Below are the code and all the weights of a small trained network. Each question names an input and a class and asks about switching units off, where a switched-off unit gives its printed mean instead of its output.

import numpy as np


def w(rows, s, z=0):
    codes = np.array(rows[::2]) - 128.0
    scale = np.full(codes.shape[1], s)
    scale[-1] = z or s
    return codes * scale


def norm(h):
    return h / np.sqrt((h * h).mean(-1, keepdims=True) + 1e-5)


def f(y):
    return y / 2 * (1 + np.tanh(0.7978845608 * (y + 0.044715 * y**3)))


def log_softmax(a):
    a = a - a.max(-1, keepdims=True)
    return a - np.log(np.exp(a).sum(-1, keepdims=True))


def net(x, mask):
    res = np.array(x, float).reshape(1, 5) / 4 @ E
    u = 0
    for l in range(4):
        y = f(norm(res) @ A[l][:, :-1].T + A[l][:, -1])
        res = res + np.where(mask[u : u + 7], y, B[l][:, -1]) @ B[l][:, :-1]
        u += 7
    return log_softmax(norm(res)[-1] @ U[:, :-1].T + U[:, -1])


A, B = {}, {}
E = w([
[81,165,68,125,173,104,131,29,115,154],'x0',
[135,135,173,60,225,2,137,182,119,142],'x1',
[126,125,127,126,130,129,126,129,127,129],'x2',
[129,130,128,126,128,129,125,128,127,130],'x3',
[116,188,72,90,112,153,226,166,228,94],'x4',
],0.0042)
A[0] = w([
[159,160,103,57,196,71,191,200,165,99,5],'L0N1',
[111,68,134,91,154,92,137,82,125,144,59],'L0N2',
[196,89,161,168,55,179,47,90,86,149,135],'L0N3',
[149,111,195,96,178,4,99,165,84,172,84],'L0N4',
[133,120,69,209,132,193,99,85,110,153,78],'L0N5',
[184,133,91,148,51,218,122,148,163,70,94],'L0N6',
[79,160,87,156,98,167,130,88,121,111,122],'L0N7',
],0.0037,0.0025)
B[0] = w([
[74,77,150,128,41,56,118,95,156,110,185],'L0N1',
[139,162,129,99,180,97,74,109,67,127,119],'L0N2',
[8,96,166,136,117,50,136,175,142,94,252],'L0N3',
[187,168,64,210,124,225,137,150,93,114,235],'L0N4',
[163,139,119,106,56,66,83,100,148,118,196],'L0N5',
[76,124,148,167,253,138,160,219,121,182,243],'L0N6',
[178,86,124,73,186,131,83,113,168,151,191],'L0N7',
],0.004,0.0028)
A[1] = w([
[79,148,101,53,103,229,194,109,222,117,63],'L1N1',
[140,205,159,83,166,125,137,230,179,98,151],'L1N2',
[121,154,105,144,171,104,36,4,82,153,126],'L1N3',
[154,154,85,229,78,192,110,150,129,144,63],'L1N4',
[85,63,165,95,68,130,58,43,126,119,96],'L1N5',
[210,100,212,112,58,122,145,183,78,84,1],'L1N6',
[128,160,42,66,123,128,203,56,162,167,30],'L1N7',
],0.0037,0.0018)
B[1] = w([
[191,144,104,146,166,152,83,132,7,135,238],'L1N1',
[141,32,122,145,79,150,140,119,125,209,214],'L1N2',
[175,132,57,206,133,99,219,144,156,196,252],'L1N3',
[147,144,151,100,156,77,147,150,82,73,155],'L1N4',
[103,83,67,94,72,113,142,175,211,139,175],'L1N5',
[150,129,119,130,110,124,80,80,95,50,150],'L1N6',
[137,148,144,96,108,144,3,115,107,97,187],'L1N7',
],0.0044,0.0028)
A[2] = w([
[86,93,149,145,115,177,144,105,142,109,93],'L2N1',
[141,114,164,158,169,107,108,122,68,164,21],'L2N2',
[61,194,136,33,174,66,122,33,196,139,6],'L2N3',
[242,161,181,149,185,101,59,128,72,102,48],'L2N4',
[52,128,90,146,124,107,154,114,233,171,117],'L2N5',
[143,60,221,87,2,98,132,162,201,82,126],'L2N6',
[138,166,59,96,220,106,192,80,109,160,123],'L2N7',
],0.0042,0.0013)
B[2] = w([
[109,87,164,190,225,86,58,106,75,162,133],'L2N1',
[115,203,154,92,116,198,144,136,128,120,145],'L2N2',
[98,15,205,203,84,204,92,229,137,148,157],'L2N3',
[194,99,149,102,144,204,156,82,115,44,170],'L2N4',
[181,63,107,153,70,73,90,71,51,106,194],'L2N5',
[129,252,129,32,171,58,171,58,136,140,255],'L2N6',
[66,236,216,172,109,88,103,136,102,87,228],'L2N7',
],0.0041,0.003)
A[3] = w([
[152,179,154,198,162,248,158,149,228,162,131],'L3N1',
[101,79,120,173,154,138,69,154,65,101,169],'L3N2',
[35,202,107,128,137,42,84,49,173,177,22],'L3N3',
[4,105,202,138,68,82,120,163,109,122,56],'L3N4',
[34,96,217,132,113,83,63,134,190,80,12],'L3N5',
[194,76,186,89,171,222,159,158,98,85,106],'L3N6',
[153,212,78,135,181,171,52,31,106,101,7],'L3N7',
],0.0047,0.0013)
B[3] = w([
[83,76,162,100,182,81,110,144,167,212,211],'L3N1',
[155,165,150,56,96,110,184,128,199,107,200],'L3N2',
[175,39,142,125,127,209,149,196,128,84,251],'L3N3',
[124,248,150,128,67,201,15,127,165,126,232],'L3N4',
[130,234,196,141,92,179,135,151,97,153,198],'L3N5',
[117,29,64,199,90,200,106,135,135,71,214],'L3N6',
[49,165,179,1,169,94,119,53,145,152,230],'L3N7',
],0.0047,0.003)
U = w([
[103,212,203,136,56,160,70,166,157,116,253],'0',
[132,14,35,192,61,67,102,67,153,168,136],'1',
[95,3,104,156,181,195,160,223,199,197,114],'2',
[52,151,104,16,199,156,85,39,173,172,72],'3',
[209,23,152,169,144,185,146,140,70,20,73],'4',
[131,198,159,181,227,49,166,62,57,150,83],'5',
[184,138,132,41,114,21,229,154,173,126,105],'6',
],0.013,0.0022)

Each question gives the input, the list of numbers given to net, and the class t.
The units are the neurons (one row each of A and B). Each row of codes is followed by its name. A weight is (code - 128) times the scale printed after its matrix; where a second scale follows, it is the last column's (A, B and U).
mask holds one flag per neuron, layer by layer. A switched-off neuron (its flag False) gives its mean, the last column of its row in B, instead of its output. The means were averaged over made-up inputs and are rounded, as every weight is.
A unit's drop is (log p(t) with every unit on - log p(t) with that unit switched off) / (log p(t) with every unit on - log p(t) with every unit switched off).
The circuit of an input: a set's keep is (log p(t) with only the set's units on - log p(t) with every unit switched off) / (log p(t) with every unit on - log p(t) with every unit switched off). Starting from the 12 units with the biggest drops (on a tie, the unit counted first), units are removed one at a time, each time the one whose removal leaves the highest keep (on an exact tie, the one counted first), for as long as the keep stays at least 0.8.
circuit, biggest first: the units of the circuit, biggest drop first
top k neurons: the k neurons with the biggest drops, biggest first
top k neurons in layer l: the k neurons of layer l with the biggest drops, biggest first
input [3,0,-3,-1,-6], class 1: circuit, biggest first : L0N6, L1N5
input [5,0,2,5,-4], class 1: top 2 neurons : L1N3, L0N6
input [0,-8,6,1,6], class 2: circuit, biggest first : L0N6, L3N1
input [1,-2,1,-2,6], class 3: top 3 neurons : L1N1, L3N7, L2N3
input [1,-3,-8,6,-4], class 1: circuit, biggest first : L1N3
input [0,7,-1,2,-5], class 4: circuit, biggest first : L2N4, L0N4
input [5,0,5,5,-8], class 1: circuit, biggest first : L1N5, L0N6
input [4,1,1,-7,8], class 0: top 3 neurons : L0N4, L2N3, L0N1
input [1,-1,4,-8,-2], class 1: circuit, biggest first : L1N5, L0N6
input [0,-5,4,-1,4], class 2: top 2 neurons : L0N6, L2N6
input [0,-1,-6,3,5], class 2: top 3 neurons : L2N6, L1N2, L1N1
input [3,1,-2,-7,0], class 5: top 2 neurons in layer 1 : L1N3, L1N5
input [2,-8,7,1,0], class 1: top 3 neurons : L0N5, L0N3, L2N6
input [-7,-4,-7,5,1], class 2: top 2 neurons : L0N6, L0N1
input [4,0,-8,-2,-2], class 1: top 2 neurons : L1N3, L0N6
input [6,-5,-4,-3,0], class 1: top 4 neurons : L0N5, L0N4, L1N5, L1N3
input [-5,-2,-7,-8,2], class 2: top neuron : L0N6
input [-7,0,5,2,-7], class 0: top 4 neurons in layer 3 : L3N4, L3N3, L3N5, L3N2
input [1,1,1,-1,5], class 0: top 2 neurons : L0N1, L0N4
input [-1,6,-4,2,-5], class 4: top neuron in layer 2 : L2N4
input [5,-1,7,-3,-7], class 1: top 2 neurons in layer 1 : L1N3, L1N5
